Each row has a name. Each question is about the rows just above it.

sot: [162 106 157 136 169 139 146 178 126  93]
lar: [158 108 144 131 167 131 140 182 114  95]
vok: [158 120 150 130 157 141 136 166 109 119]
tege: [231 180 146 129 147 134 147 176 138  55]
Misot: [158 108 159 122 148 154 131 175 108 118]
bano: [168 134 132 114 162 130 140 164 104  99]
lazon: [154 109 154 122 159 145 142 182 115 108]
sapo: [198 145 161 153 151 134 146 176 133  84]
Dav: [157 119 147 132 167 141 136 166 108 106]
Zek: [203 157 135 141 168 122 142 160 111  87]
The rest of the row after [140 182]:	[114  95]
The rest of the row after [132 167 141]:	[136 166 108 106]
The rest of the row after [130 140]:	[164 104  99]
After [132 167], its row goes on with	[141 136 166 108 106]
After [168 134 132 114 162], its row goes on with	[130 140 164 104  99]
Go on from [141 136 166 109] to the end of its row.	[119]
Go on from [134 146 176] to the end of its row.	[133  84]

Zek: [124 115  90 184 117 126 122 104 143 105 140 127 137 131]
sot: [119 147 129  86 117  76  82 103 129 146  67 147 148 122]
lazon: [114 109 129  86 116 150 122 158 109 128 107 152 136 131]
Dav: [112 155 118 163 148 121 100 170 113 149 157 141 170 122]
pamep: [135 114 176 163 147 121  97 123 128 146  67 216 190 126]
After [129 146  67], its row goes on with	[147 148 122]
Go on from [ 86 116] to the end of its row.	[150 122 158 109 128 107 152 136 131]
Go on from [163 148 121] to the end of its row.	[100 170 113 149 157 141 170 122]
The rest of the row after [122 158]:	[109 128 107 152 136 131]

Tolon: [129 144 122 125 119 133 128 115 153 136  91 177 136 141 118 186 159  72
 127 118 124 131 155 172 121 127 135 143 122 107 125 139 143 117 122  98
 156 122 138 145 115]
Zek: [129 144 122 125 119 133 131  97 194 136 125 132 136 141 119 185 159  71
 127 118 124 131 153 174 121 125 141 143 110 107 149 139 143 117 120  99
 157 122 138 145 115]
Misot: [146 172 136 117 140 196 103 226 131 132 111 178 136 141 114 108 159 116
  90 118 102 131 132  95 141 119 130 102 122 107 119 139 188 117 126 100
 129 122  79 152 105]
lar: [129 144 133 125 119 159 133 169 131 136 131 151 136 141 121 144 159 116
 127 147 124 131 147 134 121 128 135 143 123 107 143 139 143 117 126 100
 130 122 133 145 115]
Dav: [129 141 135 125 119 127 131 102 131 136 131 125 136 141 114 144 159 116
 127 118 126 131 132 134 121 128 135 143 122 107 143 139 143 117 126 111
 129 122 138 145 115]
tege: [129 144 135 125 119 133 126 112 135 173 140 132 136 141  81 144 135 112
 145 118 124 131 126 134 126 110 135 159 137 107 143 137 128 148 125 110
 129 122 138 145 115]
vok: [129 144 135 125 119 133 131 112 129 136 131 132 136 141 114 140 173 116
 127 118 124 131 132 134 121 128 135 143 122 107 143 139 143 117 126 104
 129 122 138 145 115]
sapo: [129 144 135 125 119 156 131 147  79 136 131 132 136 141 114 139 173 116
 106 118 124 131 132 117 121 129 141 143 110 107 148 175 189 117 126 100
 129 122 138 145 115]
pamep: [129 144 135 125 119 156 131 149  80 136 131 132 136 141 114 140 172 116
 104 118 124 131 132 118 121 128 140 143 109 107 148 176 189 116 126 100
 127 122 138 145 115]
lazon: [129 130 135 131 119 111 131  98 126 142 164  98 136 141 111 144 116 118
 153 118 124 131 110 134 121 128 135 146 125 123 146 139  98 131 126 151
 129 122 138 123 130]
bano: [121  88  93 125 129  93 153  93 205 116  84 132 120 127 215 148 131 116
 127 159 147 131 167 152 121 128 126 143 123 126  93 100  85 117 126 100
 164 122 138 142 135]
sot: [135 150 135 125 119 146 129 115 153 136  91 151 136 141 114 150 177  71
  91 118 124 131 158 134 121 126 135 132 106 101 110 139 190 103 126  84
 133 122 133 161 101]
Go on from [178 136 141] to the end of its row.	[114 108 159 116  90 118 102 131 132  95 141 119 130 102 122 107 119 139
 188 117 126 100 129 122  79 152 105]
After [141 143 110 107 148], its row goes on with	[175 189 117 126 100 129 122 138 145 115]
Go on from [133 169] to the end of its row.	[131 136 131 151 136 141 121 144 159 116 127 147 124 131 147 134 121 128
 135 143 123 107 143 139 143 117 126 100 130 122 133 145 115]
The rest of the row after [117 122]:	[ 98 156 122 138 145 115]
After [139 173 116], its row goes on with	[106 118 124 131 132 117 121 129 141 143 110 107 148 175 189 117 126 100
 129 122 138 145 115]
The rest of the row after [129 115 153 136  91]:	[151 136 141 114 150 177  71  91 118 124 131 158 134 121 126 135 132 106
 101 110 139 190 103 126  84 133 122 133 161 101]
The rest of the row after [111 129]:	[122 138 145 115]

pamep: [106 170 155 170]
lar: [127 119 156 170]
Dav: [116 146 106 165]
lazon: [127 119 155 143]
bano: [106 169 106 140]
The rest of the row after [146 106]:	[165]
The rest of the row after [119 155]:	[143]
Go on from [119 156] to the end of its row.	[170]
After [127 119 156], its row goes on with	[170]
Whose row is [106 169 106 140]?	bano
Whose row is [116 146 106 165]?	Dav
Go on from [106 169] to the end of its row.	[106 140]

tege: [161  86 117 195 143 106 112  96 118 162 150 149  83 138 154 117 144 173
 171  96 139 106 118 139 123 148 124 147 132 135 175 130  70 170 158 118
  80 133  97 118 156  94 106 130 171 163 162  92 126]
sapo: [ 83 134  80  63  88 160 116 133 157 124  82 127 119 114  97 147 137 113
 110 139 121 130  94 118 153 106 125 102 127 124  80 163 203 122  78 115
 149 135 117 130  68 103 169 117 153 102 156 100 145]
vok: [107 104  59 103 102 118 121  87 161 133  82 142 104 104  93 136 139 127
 128 126 122 115  80 112 155 121 121 105 149 112 134 184 174 158  94 105
 116 137 107 117  91  83 156  98 178 129 187  85 129]
lar: [ 96 170 140  62 113 150 143 161 137  95 108 107 172 120 104 140 112  82
  85 159 116 152 139 118 133 107 133 110 123 122  79 126 186  86  98 137
 176 122 158 138  99 162 149 127  86  93  93 163 132]
Tolon: [108 167 168  81 108 191 126 189  99 117 142 116 146 148 153 139 134 117
 115 152 127 141 156 137 113 121 137 135  95 127  66  98 162  73 109 157
 170 125 143 144 100 160 130 156  87  99  78 147 156]
lazon: [167 137 183 142 140 134 152 124  66 112 175 142 151 143 175 136 138 131
 143 154 120 111 170 130  90 159 139 159 119  74 168 111 116  94 145 181
 138 128 144 131 154 167  86 129  78 143  84 151 132]
Misot: [ 83 147  99  53  88 171 123 148 146 116  90 123 131 120 104 148 135 104
 104 150 118 135 108 119 145 106 129 105 122 117  70 152 208 158  93 126
 161 133 128 134  67 120 165 123 133  96 136 115 150]
Dav: [ 90 158 112  50  98 154 141 140 140  96  94 120 157 113  99 141 125  88
  93 165 112 139 119 112 140 111 131 104 129 103  86 151 209  95  83 136
 170 128 145 135  80 140 156 114 107  96 117 137 138]
pamep: [132 142 126 116 151  63 169  93 153  86 105 116 186  92  80 119  93  75
  86 152 108 143 130 102 139 124 129 108 163 107 166 146 142 129 131 123
 143 119 166 124 152 162 131  91  89 126 115 179  89]
The rest of the row after [149 112 134]:	[184 174 158  94 105 116 137 107 117  91  83 156  98 178 129 187  85 129]
The rest of the row after [136 139]:	[127 128 126 122 115  80 112 155 121 121 105 149 112 134 184 174 158  94
 105 116 137 107 117  91  83 156  98 178 129 187  85 129]
Go on from [158  94] to the end of its row.	[105 116 137 107 117  91  83 156  98 178 129 187  85 129]

Tolon: [136 173 146 130 149  94 110  71 115 148 126 140 179 146 155 116  95 149
  64 125 177  85  97 175 113 125 143 173  97 108 121 144 140]
Dav: [124 159 155 121 133 154 119  63  82 132 129 117 126 159 147 103  85 150
 103 126 179  92 101 151 121 133 127 138  60 137 124 162 160]
lazon: [129 183 177 112 130  84 117  39  79 129 133 114 154 132 167  86  79 142
  92  92 174  92 120 148 109 131 123 145 105 109 137 163 149]
tege: [137 178 164 131 135 120 113  59  99 139 114 116 155 160 151 104  97 144
  75 136 175  92 100 174 120 134 124 145 101 107 137 158 149]
sot: [138 166 157 130 145 108 118  58  95 135 111 112 125 150 136 114 102 143
  75 136 159 110 101 127 101 157 126 156 116 142 127 145 138]
bano: [123 179 170 122 124  91 134  71  85 132 128 117 126 159 152  85  96 139
  94 102 166 101 133 151 127 121 113 149  99 123 130 163 139]
After [144  75 136], its row goes on with	[175  92 100 174 120 134 124 145 101 107 137 158 149]
After [123 145], its row goes on with	[105 109 137 163 149]
The rest of the row after [132 128 117 126 159]:	[152  85  96 139  94 102 166 101 133 151 127 121 113 149  99 123 130 163
 139]

sot: [140 165 143 163 175 135]
tege: [ 84 151 153 186 197 145]
lazon: [114 181 171 227 185 152]
Zek: [ 78 162 139 172 184 134]
Misot: [ 77 159 143 163 176 135]
Dav: [ 84 151 152 186 184 152]
The rest of the row after [152 186]:	[184 152]
The rest of the row after [153 186 197]:	[145]
The rest of the row after [ 84 151 153 186]:	[197 145]
After [163 176], its row goes on with	[135]

lazon: [102 206 121 113 133 152 141 188  94 144 154 102 133 177 154 136 165  70
 106 117 105 127 120 128 115 121 153 144  92  99 139]
sot: [102 206 121 113 146 152 141 189  94 144 101  97 127 177 153 136 165  70
 106 117 105 127 121 128 115 121 153 144  92  99 139]
lar: [129 111  82  98 144 177 127 148 102 101 101  97 127 153 116  97 105  78
 122 108  95 137 146 123 122 100 156 110 104 145 148]
After [101 101  97 127 153], its row goes on with	[116  97 105  78 122 108  95 137 146 123 122 100 156 110 104 145 148]
Go on from [188  94 144] to the end of its row.	[154 102 133 177 154 136 165  70 106 117 105 127 120 128 115 121 153 144
  92  99 139]
After [127 121], its row goes on with	[128 115 121 153 144  92  99 139]
Go on from [177 154 136] to the end of its row.	[165  70 106 117 105 127 120 128 115 121 153 144  92  99 139]

Zek: [ 47 119 149 131 135]
Misot: [138 169 142 189  76]
bano: [ 47 119 150 131  40]
vok: [ 97 110 170 116 161]
Go on from [119 149 131] to the end of its row.	[135]
The rest of the row after [ 47 119 149 131]:	[135]
The rest of the row after [119 150]:	[131  40]
The rest of the row after [138 169 142 189]:	[76]

lazon: [136 132  98 153 119 199 118 147 125 128 136 128  96 186 128 189]
Misot: [111 115 189 146 138  97  97 136 167 122 146 112 118  87 122  86]
vok: [115 126 203 181 105 103 139 143 145 119 126  85 101 110 111 121]
sot: [140 144  88 147 124 206 133 143 123 130 141 147 107 190 127 181]
Tolon: [111 121 199 166 119 199 119 147 125 119 137  96 108  94 117 104]
tege: [153 114 115 144 169 106 139 142  96 194 139 102 118 176 105 113]
The rest of the row after [119 126  85]:	[101 110 111 121]
Go on from [144 169] to the end of its row.	[106 139 142  96 194 139 102 118 176 105 113]
The rest of the row after [143 123 130]:	[141 147 107 190 127 181]
Go on from [119 199 118 147 125] to the end of its row.	[128 136 128  96 186 128 189]
The rest of the row after [139 142]:	[ 96 194 139 102 118 176 105 113]

Misot: [131  89 205 133  51 107 171]
lazon: [151  76 203 150 201 188  91]
Dav: [126 146 130  86 102 151  65]
bano: [ 70  83 106 195 199  83 177]
pamep: [141 171 190 121 154 181  90]
tege: [ 85 135 184 151 131  52 182]
Tolon: [ 77 146 131 133 159  67  89]
lar: [199 154 127 136 156 126 154]
Zek: [ 62 164 111 117 199  55 112]
vok: [ 51 175 145 139  93  68  70]
sot: [101 175 144 139  93 100  57]
The rest of the row after [139  93 100]:	[57]
After [131  89], its row goes on with	[205 133  51 107 171]
After [190 121], its row goes on with	[154 181  90]
Go on from [175 144 139  93] to the end of its row.	[100  57]

